Here is a tiny trained network, its code and every weight. The questions are about switching its units off for an input and a class, where a switched-off unit gives its printed mean instead of its output.

import numpy as np


def w(rows, s, z=0):
    codes = np.array(rows[::2]) - 128.0
    scale = np.full(codes.shape[1], s)
    scale[-1] = z or s
    return codes * scale


def norm(h):
    return h / np.sqrt((h * h).mean(-1, keepdims=True) + 1e-5)


def f(y):
    return np.maximum(y, 0)


def log_softmax(a):
    a = a - a.max(-1, keepdims=True)
    return a - np.log(np.exp(a).sum(-1, keepdims=True))


def net(x, mask):
    res = np.array(x, float).reshape(1, 5) / 4 @ E
    u = 0
    for l in range(3):
        y = f(norm(res) @ A[l][:, :-1].T + A[l][:, -1])
        res = res + np.where(mask[u : u + 3], y, B[l][:, -1]) @ B[l][:, :-1]
        u += 3
    return log_softmax(norm(res)[-1] @ U[:, :-1].T + U[:, -1])


A, B = {}, {}
E = w([
[136,75,156,123,2,115],'x0',
[132,109,26,206,98,68],'x1',
[129,162,188,120,131,34],'x2',
[71,69,105,102,177,107],'x3',
[108,121,104,243,162,146],'x4',
],0.0092)
A[0] = w([
[112,87,97,20,224,142,5],'0.n0',
[221,200,169,183,66,2,189],'0.n1',
[119,121,101,98,72,21,125],'0.n2',
],0.0065,0.0018)
B[0] = w([
[179,159,189,192,52,44,228],'0.n0',
[239,171,143,70,125,47,254],'0.n1',
[253,209,65,63,102,139,207],'0.n2',
],0.0066,0.0041)
A[1] = w([
[204,152,64,179,186,118,166],'1.n0',
[70,132,125,99,255,91,149],'1.n1',
[167,125,185,15,110,183,252],'1.n2',
],0.0077,0.0021)
B[1] = w([
[26,96,148,73,32,116,214],'1.n0',
[254,229,179,89,199,85,197],'1.n1',
[50,76,96,40,99,216,255],'1.n2',
],0.007,0.0067)
A[2] = w([
[111,78,140,237,235,164,167],'2.n0',
[116,254,66,138,93,169,5],'2.n1',
[126,89,71,100,228,74,230],'2.n2',
],0.0079,0.0012)
B[2] = w([
[233,90,134,102,60,2,228],'2.n0',
[156,14,155,101,138,122,231],'2.n1',
[205,162,137,99,33,42,254],'2.n2',
],0.0088,0.0026)
U = w([
[168,160,127,104,82,38,212],'0',
[87,83,162,44,89,208,172],'1',
[127,178,167,141,227,148,105],'2',
[111,62,97,247,85,127,108],'3',
[61,122,107,193,140,153,11],'4',
[69,134,134,186,140,152,3],'5',
],0.015,0.0052)

Each question gives the input, the list of numbers given to net, and the class t.
The units are the neurons (one row each of A and B). Each row of codes is followed by its name. A weight is (code - 128) times the scale printed after its matrix; where a second scale follows, it is the last column's (A, B and U).
mask holds one flag per neuron, layer by layer. A switched-off neuron (its flag False) gives its mean, the last column of its row in B, instead of its output. The means were averaged over made-up inputs and are rounded, as every weight is.
A unit's drop is (log p(t) with every unit on - log p(t) with that unit switched off) / (log p(t) with every unit on - log p(t) with every unit switched off).
most important unit: the unit with the biggest drop
k most important neurons: the k neurons with the biggest drops, biggest first
k most important neurons of layer l: the k neurons of layer l with the biggest drops, biggest first
drop of u: that unit's drop, to one decimal
input [-3,-8,0,5,1], class 2: most important unit -> 1.n1
input [7,1,-8,7,1], class 3: 2 most important neurons -> [1.n2, 1.n0]
input [5,-1,-7,7,5], class 3: 2 most important neurons -> [1.n2, 1.n1]
input [4,1,0,2,-2], class 1: 2 most important neurons -> [1.n2, 0.n0]
input [-7,-1,7,3,6], class 0: 2 most important neurons -> [2.n2, 2.n0]
input [-4,2,0,-3,-3], class 1: 2 most important neurons of layer 1 -> [1.n0, 1.n1]
input [-2,-2,-2,-2,8], class 0: 2 most important neurons -> [2.n0, 1.n2]
input [-8,0,6,8,4], class 0: 2 most important neurons -> [2.n2, 2.n0]
input [3,-3,-2,-4,6], class 3: 2 most important neurons of layer 0 -> [0.n2, 0.n1]
input [-2,7,2,3,7], class 0: drop of 2.n0 -> 0.2
